Stage of each row
[  5  69   3   3   5  -2   0  -7  -7   4  -2   2   3 -26  -1  -5  21 -25
   0  -6  19  -9   6   4   4  12  -3   0  30  -9  -5   3   2 -12  -6  -5
  11 -13  -9  -5   0  44   1   3 -16  -6 -11   5] | 2
[-16  61   2  -7   0  -9  -9  -6  -7   3   1   5   4 -20   7  -6  19 -25
  -4   4  22  -6   9   3   2  15 -15   4  17   4  -2  10  -2  -8 -13  -5
   5 -22  -4  -1  -1  51   3   0  -5  -7  -9   9] | 2
[  2  53   3   6  10  -6   1  -5  -9   3 -10   4  10 -17  -5  -3  26 -28
  -8   2  12  -7  12   5   3  13  -5   0  16  -1  -1   3  -2  -9 -14  -4
   6 -13  -4   5   0  29  -1   2  -6  -6  -2  12] | 2
[  3  59   4  -9  10  -2  -4 -10 -13  -2   0   0   0 -18  -3  -6  35 -26
 -11   2  30 -11   1   7   1   1 -27   2   5   3  -3  12   2  -4 -15  -6
   6 -20  -2   4   2  39  -1  -1 -11   2  -9   2] | 3
[  2  65   1  12   8 -10  -4   3  -4   5  -5   2  15 -21  -1  -4  27 -28
  11   1   7 -13  39   0   3  18   9   3  33  -5  -5  10   0 -13  -6 -17
   0  -1  -6   4   4  42   3   6   1 -24 -13  24] | 0
[  3  62   3  -5   1  -9  -2  -4  -8   2  -1   2  12 -20  -5  -5  27 -28
  -7   7   9 -21  18   1   4  17   1   2  16   1  -1  11   3  -9  -9  -5
  -1 -13  -7 -11  -7  48   1  -4  -3 -16  -4  18] | 1
[  2  87 -18  34  18 -23   0   8 -11   9  -3  -6  25 -19 -14   4  30 -27
  18   6   0 -26  51   3   6 -23   3  -3  26   3  -4  16  -7 -30  -6  -9
  -4  19   3  23   6  20   2  21  -7 -36  -1  31] | 0
[  1  57  -2   2   6  -4  -3  -4  -6   2  -1   7   8 -20  -2  -4  22 -25
  -4   0  21  -7  11  -3   1   9  -4   3  23  -1  -4   6  -3 -11 -10  -4
   7 -10  -8   0  -1  45   1   1  -7  -9  -8   7] | 2
[ -9  58  15  -7   3  -7   3 -10  -3  -2  -3   0  16 -26   2  -6  33 -31
  -6   3   7  -3   6   4   3  17  17  -2  19   0  -1   8  -3  -7 -11  -8
   3 -12 -13   1   6  28   5  -9  -9   6  12  24] | 2
[  5  57  -5   3   7  -7  -4  -6  -5   2  -4   2  15 -31  -3  -9  31 -29
  -1   1  11 -12  16   3   2  11  11   0  25  -2  -4  11  -3 -24 -13  -5
   2 -15  -6   6   7  38  -2   1  -8  -8  -9  25] | 1
[  1  62  -8   2   8 -15  -3  -7  -9   6   2  -3  10 -22  -3  -2  24 -20
   1   6  13 -11  15   3   3   7 -10   0   8  -2  -2  14   0 -14 -19  -5
   3 -10  -6   4   3  41   4   3  -8  -9  -6  20] | 2
[  5  59   2  -1   9  -4  -2  -8 -10   1  -3  -3   8 -24  -3  -6  30 -29
  -5   4  26  -7   6   1   1   5 -15   2  18   4  -9   9   2 -10 -12  -8
  10 -19  -6   5   3  47   2   2  -4  -7  -7  10] | 1
[ -3  58   0   3   8 -15  -2  -8 -14   0  10  -5  13  -8  -3  -7  26 -30
  -4  -3  27 -15  11   2   4   2 -33   2  -1   6   0  12  -8 -11 -14   1
  20 -13 -12   3  -6  40   5   5 -10   1  -8  -4] | 3
[  2  56   0   1   6  -5  -6   0  -3   1  -2   1  11 -19   6  -7  25 -26
  -6   3  19  -7  15   4  -1  12   2   4  25  -4  -3  27  -1 -15 -10  -7
   6  -9  -5   2   1  43   1   4  -6 -17  -6  18] | 1
[  8  56   0   6   8  -6  -2  -2  -3   8  -4   6  10 -27  -1  -1  25 -23
  -1   7  16  -4  14   1   4   2   7   4  25   0  -6   2   3  -9  -6  -4
   2  -5  -5   4   7  40   0  -2   3  -9  -4  20] | 1
[ -2  61   2  -4  10 -11  -1  -8 -20   7  -1   0   6 -19  -2 -13  26 -29
   7   4  15  -6  15   5   5  16 -18  -1  10   1   1  16  -1 -13 -21   3
   8 -11  -3   0  -5  44   5   0 -10  -2  -4   8] | 3
[  8  52   2   4   5  -4  -1  -5  -3  -1  -9   2  12 -25  -3  -8  21 -33
  -2   3  16  -4  16   1   4   8  12   6  28  -4  -3   1   0 -18  -7 -10
   2  -8  -7   6   5  35  -1   1   1 -12  -6  18] | 0

Stage of each row
[  8 -20  -3   0  11   4  10 -13  23  -2  11   2 -12 -10   3   1  13  -5
  -3  -8   0  -8   0  26   8   4   1  13   9  22  19  40  -4  20  -7  -7
  -5   7   2 -13  -5  -5  -8 -20   4   0 -15   0] | 4
[  6 -15   0   4  10   6  11 -12  27   2  11  -1  -9 -16   1  -7   3  -2
  -5  -6   6 -25  -5  -1  11   4   6  14   5  30  21  34   1   6  -6  -8
  -4  16   0  -8 -22 -17  -3 -34   3  -3 -17   0] | 5
[ 15 -24   9  -1   3   5   6   3  30   1  10  -3 -17  -5   4  -3   7  -4
  -4  -3   5  -9   2  -1   9  -4   3  12   3  18  10  35   4  17  -5  -7
   0  12  -1  -7  -8  -5  -8 -26   6  -6 -16   2] | 4
[-18 -10 -22   7  21  14  34 -61  21   9   8  -2  10 -16  11   0  13   8
   2 -20   8 -49 -14  -2  27  18  11  14   2  36  58  52   1  16   8 -12
  -3   0   8 -14 -35 -21  -5 -63 -11  -4 -24   8] | 6
[  3 -19   2  -5  12   5  12 -14  26   0  11  -5 -10  -7   5  -1   5  -3
  -4  -4   5 -14  -3   0  13   4   6  15  12  25  22  39  -1  12  -3  -5
   0   6   8  -8 -14 -10 -12 -29 -12   6 -18   0] | 4
[  6 -20   5  -4  13   6   4  -3  37   1   8   0  -9  -8  12  -6   5  -5
  -7  -4 -13 -18  -3  -3  11   2   3  12   3  24  25  41  -3  16 -10 -11
  -2  10   0  -9 -16  -7 -11 -29   8  -4 -15   3] | 6
[  6 -19 -11   3  14  -1  22 -19  36   1  10  -6  -5  -9  11  -1   7  -5
   6  -6  -1  -9  -2  -3   7   6   0  15   3  23  13  31  -1  24   1  -7
  -8   4   2  -8   6  -2  -5 -33   2  -8 -15   3] | 2
[  6 -23  -3   1  11   3  12 -21  33   1   9  -2  -5 -11  15   2   6   5
  -2  -8   3 -17  -3   3  12   9   8  13   6  27  15  42  -1  16  -3  26
  -6   4   6 -15 -10  -5  -9 -33   2  -5 -21   8] | 5
[ -3 -18 -24   2  12   3  28 -36  35   0   6   1   4 -11   9   0  13  -1
  -2 -13   4 -16  -5   1  21   8  -4  12   6  21  30  41   1  21   3 -11
  -5  -4   5  -9   1  -7  -6 -31   1  -4 -17   2] | 2
[  3 -20  -7   3  14  -4  15  -8  20  -2   9   0   1  -6   7   5   8  -5
   1  -7   1  -7  -3  -1   3   8   9  11   5  10  12  32   0  22  -4 -12
  -6   2  -1  -7   4  -6  -5 -24   4  -1  -7   1] | 3
[  4 -16 -11   3   8  -4  15 -11  27   5   7  -2  -3  -6   5   3  14  -2
   0  -8   1  -1  -5   8   9   8   8   7   1  11  16  32   2  19   4  -4
  -6   3   6  -9   5  -3  -2 -22   4  -2 -13   6] | 1
[ 16 -26  22   1   8   5  -5   9  24   0  11  -3 -19  -5 -31  -4  -5   0
  -6   2   5  -3   4   0   1  -4  -2  15   5  26   3  31   2   5 -14  -9
   2   8  -3  -4 -16  -6 -10 -14  10  -4   6  -5] | 6
[ 10 -16  -6   0  11  -5  13 -13  34 -10   5 -21 -10  -2   4   0  13  -7
  -2  -4   1   8   2   5  -2   4   3  13  13  14   0  22   1  21  -2  -2
  -4   2   1  -5  12  -1  -4 -14   6  -4 -16   5] | 1
[  5 -16   5   5  10  -1  12  -8  34   4  15   1 -10  -8   7  -3   8  -5
  -5  -8   2 -14  -4   1   9   7   4  16   7  22  15  37   1  16  -6  -8
   2   6  -2 -10  -3  -4  25 -28   8  -4 -25   5] | 4
[ -6 -10 -10   5  10   0  21 -18  34  -1   8  -2   7 -13   4   2  11  -1
  -1  -9   4 -21  -3  -2  16  11   8  10   5  19  27  39  -2  17   3  -7
  -6   1   5 -11  -7  -8  -2 -39   0  -5 -23   6] | 3
[  4 -20 -16   9  16   4  29 -36  38   0  11   1   4 -16   5  20  15  -3
   0 -12   3 -16  -4   1  15  14   3   9   6  19  25  35  -2  24   4 -11
 -58  -7  -1 -15  -1  -9  -4 -32   2  -3 -17  12] | 2
[  5 -21  -4  -1  13   4   8 -14  29  -2   8  -4 -11 -12   5  -4   3  -7
  -3 -10   6 -11   0  -2   8   5  -6  11   6  29  15  32   0  12  -8  -8
   0   3   2  -7  -9  -6  -5 -26   6   0 -38   0] | 4
[  4   4 -11   5   3 -13  20   2  39  -1   5  -4   2  -4   5   2  16  -7
  -1  -8   5 -15   2   4  19  10  -6  11   3  16  21  34  -7  21   1  -9
  -7  -6   4 -13   6  -2  -1 -34   0  -6 -19   8] | 2
[ 24 -19   3   1   4  -8   8   5  30   4   9  -5 -19  -4   0   1   7  -9
  -6   0   7   9   6   2  -1   2  -3   5   5  14  -8  25   6  22  -6  -5
  -2   2  -1 -10  21  -3  -9  -3  10  -2 -15   3] | 1
[  4 -15  -4   3  14   1  23 -14  35  -2   6   3  -5 -12   5   0  14   1
   0  -8   4 -12  -2   4  10   9   1  13   2  20  19  38  -6  17  -8 -12
  -2   6   2 -11  -5  -8  -7 -28   6  -3 -22   7] | 4
[ 31 -26  15   0   6  -7  -3  31  30   5  10  -4 -24   1  -1  -4   0 -14
  -7   5   2  25   8  -1  -8  -5 -18  13   8   7 -23  17   3  21 -17 -11
  -2   7  -1  -3  19   6 -14   6  16  -2 -13  -5] | 1
[ 21 -22   9   4   9  -6   4  17  36  -2  10  -2 -16  -3  -6  -1   5  -8
  -2   0   3   8   5  -1  -1  -4  -4  15   8  13  -5  22   2  13 -11  -8
  -3   5   1  -5   9   2 -10 -10  17  -9 -17   1] | 2
[  8 -19  16 -14   4   7  -2   6  21  -1   8  -3 -14  -5   2  -6  -2  -5
  -9   4  12   0   0  -1  -9  -4  -1  12   6  22   5  31  -1   3 -16   9
   0  14   5  -3 -14  -1 -13 -14  -4  -4 -10  -8] | 6
[ 17 -19   5   3  12   0   8   5  33   2   8  -4 -11  -2   3   4  12  -8
  -4  -2   0   3   4   5   5   2   4   6   3  13   2  30  -3  14  -6  -3
  -4   3  -4 -10   7  -4  -9  -4   3  -2 -14   7] | 1
[  8 -22   0   7   7   2  16 -16  39  -4  10   1 -14 -12   8  -2   4  -9
   2  -6   5 -10  -3  -2  14   4   1  16   8  29  20  42   1  20   0 -11
   0   4   4 -10  -8  -5 -21 -30   6  -6 -21   7] | 4
[  8 -14  -6   2   2   0  15  -7  36   3   3  -5  -8  -8   9  -9   8  -6
   1  -3   6   4   0  -4  11   4   4  10   7  15  16  31  -1  20  -4 -11
  -7   1   4  -7   5  -1  -5 -24  13  -2 -18   5] | 2
[  5 -23  -1   4  11   7  11 -16  26  -5  13  -1  -9  -7  10  -2   4  -5
  -2  -4   7 -12  -4   0   9   4   1  12   6  21  30  34   1  11  -6  -8
  -7   6   4  -9  -9  -1  -7 -29  -2  -3 -18   5] | 4
[  5 -24   3   3  13  11   9  -8  26   0   9   6 -10 -12   7  -3   4  -3
   0  -5   7 -10  -4  -2  11   1  -9  15   4  22  22  33  -3  11  -6 -11
   0  -1   5  -7 -14 -10  -8 -27   4  -2 -13   2] | 5
[  0 -18  -7   0  15   3  20 -22  33   3  13  -4  -5 -11  -3  -3   6  -2
   0   4  -6 -21  -4  -1  16   7   4  12   7  25  28  38   1  15   0  -7
  -1   6   5 -13 -14  -8  -6 -32   2  -2 -17  12] | 4
[-11 -14 -25   7  15   1  28 -48  36  -3   6   4   9 -11  10   8  16   5
  11 -11   3 -35  -7  -8  24  13   9  12   3  21  45  44  -8  25   2 -12
  -3   1   2 -14  -6 -14   2 -46  -5  -5 -19  18] | 3
[ -5  -5 -20   3  10   0  29 -36  35  -3   9  -2   5 -10  10   4  15  -5
   3 -15   0 -32  -9   3  20  17   6   9   3  24  38  45  -2  24   8  -8
  -6  -1   4 -11  -7 -12  -3 -49   2  -3 -20  15] | 3
[ -2 -15 -11   4  13  -2  20 -33  42  -5  10  -1  -2 -11  11   6  14   4
   3 -14   5 -30 -10   2   7  12  13   9   6  22  35  48   2  19   5  -3
  -2  28   3 -15 -14 -14  -7 -29   0  -6 -13   7] | 4
[ -2 -13  -8   3  10   4  19 -22  35   1   7  -6  -2 -11  21   0   5  -2
   2  -7   4 -27  -6  -1  19   9   5  13   7  26  34  45  -1  15  -3  -3
  -6  -7   8 -11 -15 -10  -9 -43  -2  -2 -15   4] | 5
[ -2 -13  -8   5   9   8  17 -34  24   0  13   2  -2 -14   6  -1   0   0
  -5 -13   8 -31  -6  -5  18  10   5  15   9  29  39  43   1  14   2  -6
  -1   7   4 -12 -20  -4  -7 -43   0  -4 -19   7] | 6
[  6 -13 -13   5  12  -7  19 -15  37  -1   6  -3  -1  -9  10   2  18  -9
  -1 -10   2 -11   0   5  15  13   7   2  -1   5  18  31   2  25  10  -7
   2   2   1 -15   7  -6   8 -30   3  -4 -15  10] | 1
[-19  -9 -30   6  17   7  41 -69  38   1   3   0  10 -20  14   2   8   5
   3 -18   3 -43 -16   3  31  24  24  12   2  28  59  53  -5  23  16  -9
  -7  -3  13 -17 -21 -18  -2 -60 -10  -7 -24  21] | 4

Stage of each row
[-16  -4  -1  12  -7  -1  56  29 -26   3  -7 -21  -4 -20  -8  22  -5   0
 -10  -3   9  30  22 -20  29   1  -4  14  16  -2  33   9 -16 -15   2   5
  11  12  47   4 -62  23 -11   9 -20 -10  -2  36] | 2
[  2   1   0  -5 -11  -7  32  17 -25  -6   7 -13 -16  -3 -11   2   4  15
  -5  15  -5  25  -9  -3   1 -10   4   0 -17  -2  18  16  -8  -5   7  -2
  -1   6 -11 -12  -5  11  -6  13 -18  -5 -18  -2] | 2
[ -2  -3  -6  -7 -29  -1   0  20 -15 -15  34  -6   8  -7 -25 -15  21  24
   1   2  10  28 -16  -2   8  -5  16  -8 -34   8  23   4  -7   2 -12   2
   2  -7 -49  -8  19  11   0   7   7  23 -31   5] | 0
[ -6  -7   2  -4 -15   3  54  24 -24 -11 -21 -25 -21  -6 -13  11   7   6
 -15  15  -3  31  -1  -4  -3 -21  -5   3  -7 -10  37  12 -25 -11   2   3
  -6   1  12  -1 -24  13  -4  11 -26 -11 -21 -11] | 1
[ -4 -18  -4   7 -23  -9  41  42 -49  -9   8 -34 -21   8 -26   3   9  29
 -29  23  26  51  10 -17  25  -9  -7  10 -18  12  56  23 -32  -6 -40  -4
 -14   0 -23  -9 -21  29  -4   9 -18  -5 -26  30] | 0
[-24 -13  -5  28 -11 -12  57  30 -29   4  -5 -28  -7 -13 -22  32  -8  14
 -13  -5  26  28  20 -21  35  -3  -2  14  22   6  37  12  -1 -10  -1   9
   6  16  23   5 -64  24  -3   7 -15 -14  -1  60] | 0
